Below is a small trained network, with its code and all its weights. Each question gives an input and a class and asks what happens when units are switched off, that is, made to give their printed mean instead of their output.

import numpy as np


def w(rows, s, z=0):
    codes = np.array(rows[::2]) - 128.0
    scale = np.full(codes.shape[1], s)
    scale[-1] = z or s
    return codes * scale


def f(y):
    return y / 2 * (1 + np.tanh(0.7978845608 * (y + 0.044715 * y**3)))


def log_softmax(a):
    a = a - a.max(-1, keepdims=True)
    return a - np.log(np.exp(a).sum(-1, keepdims=True))


def net(x, mask):
    res = np.array(x, float).reshape(1, 8) / 4 @ E
    y = f(res @ A[0][:, :-1].T + A[0][:, -1])
    res = res + np.where(mask, y, B[0][:, -1]) @ B[0][:, :-1]
    return log_softmax(res[-1] @ U[:, :-1].T + U[:, -1])


A, B = {}, {}
E = w([
[77,202,171,200,27],'x0',
[43,202,183,52,97],'x1',
[105,167,5,194,109],'x2',
[92,126,97,30,98],'x3',
[243,142,90,57,94],'x4',
[61,59,45,142,109],'x5',
[189,141,102,92,2],'x6',
[144,53,139,221,20],'x7',
],0.0059)
A[0] = w([
[140,129,104,227,119,77],'N0',
[97,228,134,201,121,117],'N1',
[2,190,134,61,86,189],'N2',
[165,146,111,117,132,93],'N3',
[129,109,165,132,165,136],'N4',
[185,144,72,108,96,129],'N5',
[177,148,65,120,201,196],'N6',
[89,142,101,92,140,146],'N7',
[98,224,131,218,130,117],'N8',
[112,66,98,232,70,194],'N9',
[44,150,128,75,113,115],'N10',
[180,122,86,138,206,156],'N11',
[81,137,136,42,167,51],'N12',
[171,102,93,118,67,107],'N13',
[185,130,124,107,129,176],'N14',
[82,101,177,133,244,114],'N15',
[63,88,125,111,198,159],'N16',
[186,107,82,112,58,116],'N17',
[102,46,82,181,84,191],'N18',
[146,153,170,161,128,170],'N19',
[189,118,141,100,123,158],'N20',
[215,90,121,104,82,253],'N21',
[83,57,130,132,61,187],'N22',
[172,99,201,122,125,168],'N23',
[64,174,138,117,70,156],'N24',
[210,128,106,82,126,179],'N25',
[57,108,108,87,169,174],'N26',
[189,132,70,133,251,185],'N27',
[151,131,174,139,132,136],'N28',
[193,144,75,87,148,225],'N29',
],0.0089,0.0039)
B[0] = w([
[73,98,28,177,89,182],'N0',
[101,147,105,91,53,183],'N1',
[94,218,51,80,188,242],'N2',
[128,110,142,107,121,130],'N3',
[134,117,173,140,152,144],'N4',
[158,97,184,121,138,169],'N5',
[172,200,111,79,173,195],'N6',
[128,162,68,124,139,156],'N7',
[71,156,55,91,2,188],'N8',
[146,137,30,211,148,255],'N9',
[105,145,88,122,149,178],'N10',
[163,164,134,84,204,183],'N11',
[67,110,51,200,182,173],'N12',
[178,69,162,201,163,170],'N13',
[156,145,162,114,111,162],'N14',
[117,48,177,184,232,198],'N15',
[122,101,118,181,198,190],'N16',
[175,62,166,190,165,186],'N17',
[155,119,69,215,186,227],'N18',
[124,139,155,107,75,154],'N19',
[159,138,163,112,93,161],'N20',
[235,136,154,141,119,223],'N21',
[185,186,81,176,180,199],'N22',
[154,156,188,117,92,168],'N23',
[120,203,82,57,145,189],'N24',
[190,150,152,100,84,187],'N25',
[113,134,80,164,187,187],'N26',
[158,184,123,76,244,219],'N27',
[125,134,177,111,93,141],'N28',
[179,168,135,90,107,199],'N29',
],0.0071,0.0076)
U = w([
[83,87,96,171,54,73],'0',
[161,166,166,55,147,191],'1',
[48,211,82,57,74,140],'2',
[89,2,109,69,105,2],'3',
[165,92,202,147,35,156],'4',
[119,102,83,200,202,165],'5',
[53,54,239,147,173,66],'6',
],0.0084,0.0051)

Each question gives the input, the list of numbers given to net, and the class t.
The units are the neurons (one row each of A and B). Each row of codes is followed by its name. A weight is (code - 128) times the scale printed after its matrix; where a second scale follows, it is the last column's (A, B and U).
mask holds one flag per neuron, in row order. A switched-off neuron (its flag False) gives its mean, the last column of its row in B, instead of its output. The means were averaged over made-up inputs and are rounded, as every weight is.
A unit's drop is (log p(t) with every unit on - log p(t) with that unit switched off) / (log p(t) with every unit on - log p(t) with every unit switched off).
The circuit of an input: a set's keep is (log p(t) with only the set's units on - log p(t) with every unit switched off) / (log p(t) with every unit on - log p(t) with every unit switched off). Starting from the 12 units with the biggest drops (on a tie, the unit counted first), units are removed one at a time, each time the one whose removal leaves the highest keep (on an exact tie, the one counted first), for as long as the keep stays at least 0.8.
circuit, biggest first: the units of the circuit, biggest drop first
k most important neurons: the k neurons with the biggest drops, biggest first
drop of u: that unit's drop, to one decimal
input [3,6,7,4,-1,5,4,7], class 5: circuit, biggest first	[N18]
input [5,7,-1,-1,4,-7,6,6], class 4: circuit, biggest first	[N27; N17; N21]
input [5,-8,-1,-6,3,-4,4,6], class 4: circuit, biggest first	[N21; N2; N27]
input [-6,5,4,-6,-8,-4,4,-5], class 2: circuit, biggest first	[N18; N17]
input [8,-6,6,-8,3,-2,-7,-4], class 2: circuit, biggest first	[N8; N1]
input [8,6,3,4,7,2,8,5], class 1: circuit, biggest first	[N24; N17; N21]
input [5,-7,0,3,1,-4,-8,-4], class 1: circuit, biggest first	[N9; N18]
input [-5,5,-5,-5,-4,7,-1,-1], class 6: circuit, biggest first	[N9; N15]
input [6,4,-3,-6,3,-1,2,4], class 4: 2 most important neurons	[N2; N27]
input [4,-5,6,-4,4,-6,-3,-4], class 2: drop of N27	-0.1
input [-3,-6,-7,3,-7,-7,-1,-5], class 6: drop of N15	0.3
input [5,-8,-4,-5,-8,-8,-5,-6], class 6: drop of N15	0.2
